Below is a small trained network, with its code and all its weights. Each question gives an input and a class and asks what happens when units are switched off, that is, made to give their printed mean instead of their output.

import numpy as np


def w(rows, s, z=0):
    codes = np.array(rows[::2]) - 128.0
    scale = np.full(codes.shape[1], s)
    scale[-1] = z or s
    return codes * scale


def norm(h):
    return h / np.sqrt((h * h).mean(-1, keepdims=True) + 1e-5)


def f(y):
    return np.maximum(y, 0)


def log_softmax(a):
    a = a - a.max(-1, keepdims=True)
    return a - np.log(np.exp(a).sum(-1, keepdims=True))


def net(x, mask):
    res = np.array(x, float).reshape(1, 6) / 4 @ E
    u = 0
    for l in range(2):
        y = f(norm(res) @ A[l][:, :-1].T + A[l][:, -1])
        res = res + np.where(mask[u : u + 15], y, B[l][:, -1]) @ B[l][:, :-1]
        u += 15
    return log_softmax(norm(res)[-1] @ U[:, :-1].T + U[:, -1])


A, B = {}, {}
E = w([
[124,149,158,123,125,1,133,122,81,135,114],'x0',
[129,126,128,127,128,129,131,127,129,127,128],'x1',
[127,128,129,128,127,129,128,130,127,127,128],'x2',
[124,124,50,130,80,112,162,137,59,82,115],'x3',
[128,128,128,128,127,127,131,128,129,129,128],'x4',
[117,88,124,3,121,116,126,167,134,146,85],'x5',
],0.0052)
A[0] = w([
[115,119,148,208,115,143,134,143,111,79,143,90],'0.n1',
[111,133,208,135,137,105,143,106,210,154,123,113],'0.n2',
[138,162,236,113,151,80,116,105,173,150,125,133],'0.n3',
[122,132,65,116,122,225,143,115,133,113,118,118],'0.n4',
[120,158,93,227,128,188,115,115,135,114,136,126],'0.n5',
[141,141,158,254,123,109,134,117,116,118,135,165],'0.n6',
[109,145,196,218,125,148,127,132,173,139,137,55],'0.n7',
[125,113,117,198,142,168,111,131,121,146,138,108],'0.n8',
[140,115,206,127,153,216,114,118,224,168,135,214],'0.n9',
[110,136,90,139,103,160,137,142,128,126,95,125],'0.n10',
[141,131,112,133,136,74,100,120,85,144,126,4],'0.n11',
[90,109,193,119,138,128,104,140,162,108,143,101],'0.n12',
[134,107,103,150,142,108,139,136,119,147,112,60],'0.n13',
[113,118,122,185,116,91,150,130,135,143,139,90],'0.n14',
[138,140,81,111,117,154,140,95,174,98,142,105],'0.n15',
],0.0061,0.0017)
B[0] = w([
[166,190,167,114,110,100,159,57,188,251,91,187],'0.n1',
[177,75,80,140,126,107,106,193,63,176,207,196],'0.n2',
[198,112,128,129,170,183,58,154,114,190,136,214],'0.n3',
[150,94,143,107,171,162,42,140,100,181,159,204],'0.n4',
[203,128,64,198,54,44,186,153,114,182,145,228],'0.n5',
[55,140,101,80,193,254,42,57,142,62,157,233],'0.n6',
[150,128,165,176,197,129,80,127,87,34,166,203],'0.n7',
[183,115,95,186,122,73,176,146,83,155,111,185],'0.n8',
[27,201,127,79,77,93,227,53,138,35,66,253],'0.n9',
[163,96,131,118,187,146,111,100,156,133,144,161],'0.n10',
[121,138,173,136,133,145,216,116,193,98,102,157],'0.n11',
[157,95,131,158,94,112,129,146,189,196,65,167],'0.n12',
[122,145,146,136,117,155,163,135,170,131,144,135],'0.n13',
[137,120,160,159,144,203,119,152,119,85,121,161],'0.n14',
[134,135,137,119,139,131,89,164,108,165,133,162],'0.n15',
],0.0064,0.007)
A[1] = w([
[105,137,159,175,145,116,90,163,142,135,205,3],'1.n1',
[114,67,113,119,162,154,32,181,127,50,185,29],'1.n2',
[211,86,103,198,93,74,187,203,111,119,155,139],'1.n3',
[100,201,153,226,133,102,178,60,125,20,181,84],'1.n4',
[87,181,55,74,127,124,141,69,117,27,103,94],'1.n5',
[55,139,161,107,116,161,55,93,186,119,116,54],'1.n6',
[134,122,141,149,75,74,107,213,134,212,146,106],'1.n7',
[78,150,97,132,67,114,170,90,79,144,139,90],'1.n8',
[118,140,131,254,137,129,91,99,122,197,203,64],'1.n9',
[95,55,65,88,122,202,69,198,127,99,190,5],'1.n10',
[98,157,125,196,54,98,212,129,165,88,105,99],'1.n11',
[81,187,119,200,73,96,189,75,161,75,108,48],'1.n12',
[95,132,123,70,117,94,122,148,118,85,123,77],'1.n13',
[25,173,182,85,61,74,249,122,176,43,91,93],'1.n14',
[152,100,84,185,93,59,90,197,124,133,156,134],'1.n15',
],0.0059,0.0012)
B[1] = w([
[117,95,73,142,99,213,122,156,87,145,99,149],'1.n1',
[111,124,150,162,156,162,100,140,85,103,138,167],'1.n2',
[108,157,102,101,110,127,132,65,168,154,118,168],'1.n3',
[147,60,194,88,111,97,128,255,163,235,114,253],'1.n4',
[131,128,162,138,106,82,157,152,168,176,116,207],'1.n5',
[194,119,52,194,83,41,161,143,82,128,157,158],'1.n6',
[96,117,165,208,84,86,187,190,167,107,144,168],'1.n7',
[150,105,133,161,151,153,96,153,140,97,157,166],'1.n8',
[63,150,76,50,99,104,162,71,111,19,92,240],'1.n9',
[111,152,188,177,178,106,86,124,91,65,133,173],'1.n10',
[118,111,157,138,164,149,81,169,81,91,133,173],'1.n11',
[125,105,207,111,154,100,120,180,148,177,127,203],'1.n12',
[155,148,108,194,129,208,126,90,158,174,177,166],'1.n13',
[126,176,16,130,106,158,136,13,111,71,133,211],'1.n14',
[101,169,156,73,126,153,173,82,183,110,99,155],'1.n15',
],0.0074,0.0072)
U = w([
[131,86,227,113,110,57,156,245,183,207,108,212],'0',
[131,183,2,109,69,140,179,5,152,102,117,150],'1',
[117,108,152,144,224,212,10,141,29,48,153,2],'2',
],0.0068,0.00082)

Each question gives the input, the list of numbers given to net, and the class t.
The units are the neurons (one row each of A and B). Each row of codes is followed by its name. A weight is (code - 128) times the scale printed after its matrix; where a second scale follows, it is the last column's (A, B and U).
mask holds one flag per neuron, layer by layer. A switched-off neuron (its flag False) gives its mean, the last column of its row in B, instead of its output. The means were averaged over made-up inputs and are rounded, as every weight is.
A unit's drop is (log p(t) with every unit on - log p(t) with that unit switched off) / (log p(t) with every unit on - log p(t) with every unit switched off).
The circuit of an input: a set's keep is (log p(t) with only the set's units on - log p(t) with every unit switched off) / (log p(t) with every unit on - log p(t) with every unit switched off). Starting from the 12 units with the biggest drops (on a tie, the unit counted first), units are removed one at a time, each time the one whose removal leaves the highest keep (on an exact tie, the one counted first), for as long as the keep stays at least 0.8.
circuit, biggest first: the units of the circuit, biggest drop first
most important unit: the unit with the biggest drop
top k neurons: the k neurons with the biggest drops, biggest first
k most important neurons of layer l: the k neurons of layer l with the biggest drops, biggest first
drop when u is switched off: that unit's drop, to one decimal
input [-4,6,6,-8,2,3], class 1: most important unit -> 0.n9
input [1,7,-8,-5,5,-1], class 2: 2 most important neurons of layer 0 -> [0.n3, 0.n2]
input [3,5,-5,1,-2,6], class 1: top 2 neurons -> [0.n4, 0.n3]
input [-7,8,8,-1,-4,-8], class 0: circuit, biggest first -> [0.n9, 1.n4]
input [0,6,0,-5,6,3], class 1: top 2 neurons -> [0.n9, 0.n4]
input [5,8,1,-6,4,-8], class 2: 2 most important neurons of layer 0 -> [0.n6, 0.n7]
input [-6,6,-5,-4,0,-5], class 0: circuit, biggest first -> [0.n9, 1.n4]
input [1,-3,-6,4,-5,-8], class 0: 2 most important neurons of layer 0 -> [0.n3, 0.n4]
input [-1,-8,3,7,-4,8], class 2: top 3 neurons -> [0.n9, 0.n5, 1.n4]
input [3,-2,5,0,7,-4], class 2: top 2 neurons -> [0.n9, 0.n6]
input [-8,6,6,1,3,8], class 2: top 4 neurons -> [0.n4, 0.n1, 1.n10, 1.n4]
input [2,2,1,2,1,5], class 1: top 2 neurons -> [0.n3, 0.n4]
input [-1,5,7,-5,6,3], class 1: top 2 neurons -> [0.n9, 1.n14]
input [4,5,-4,1,-8,2], class 1: top 2 neurons -> [0.n4, 0.n11]
input [-6,-7,-6,-8,4,8], class 1: most important unit -> 0.n9
input [-4,6,-4,1,4,3], class 2: top 3 neurons -> [0.n4, 0.n1, 1.n4]
input [-6,-7,7,-6,6,-3], class 0: top 2 neurons -> [0.n9, 1.n4]
input [-7,-8,-4,-5,-8,0], class 0: 2 most important neurons of layer 1 -> [1.n4, 1.n12]
input [5,-3,-2,-5,6,0], class 2: top 2 neurons -> [0.n5, 0.n3]
input [3,5,-2,-6,-1,-3], class 2: most important unit -> 0.n3
input [-7,8,-8,-1,-6,0], class 0: 2 most important neurons of layer 0 -> [0.n9, 0.n5]
input [-3,6,-5,-3,-4,-5], class 0: drop when 1.n4 is switched off -> 0.1
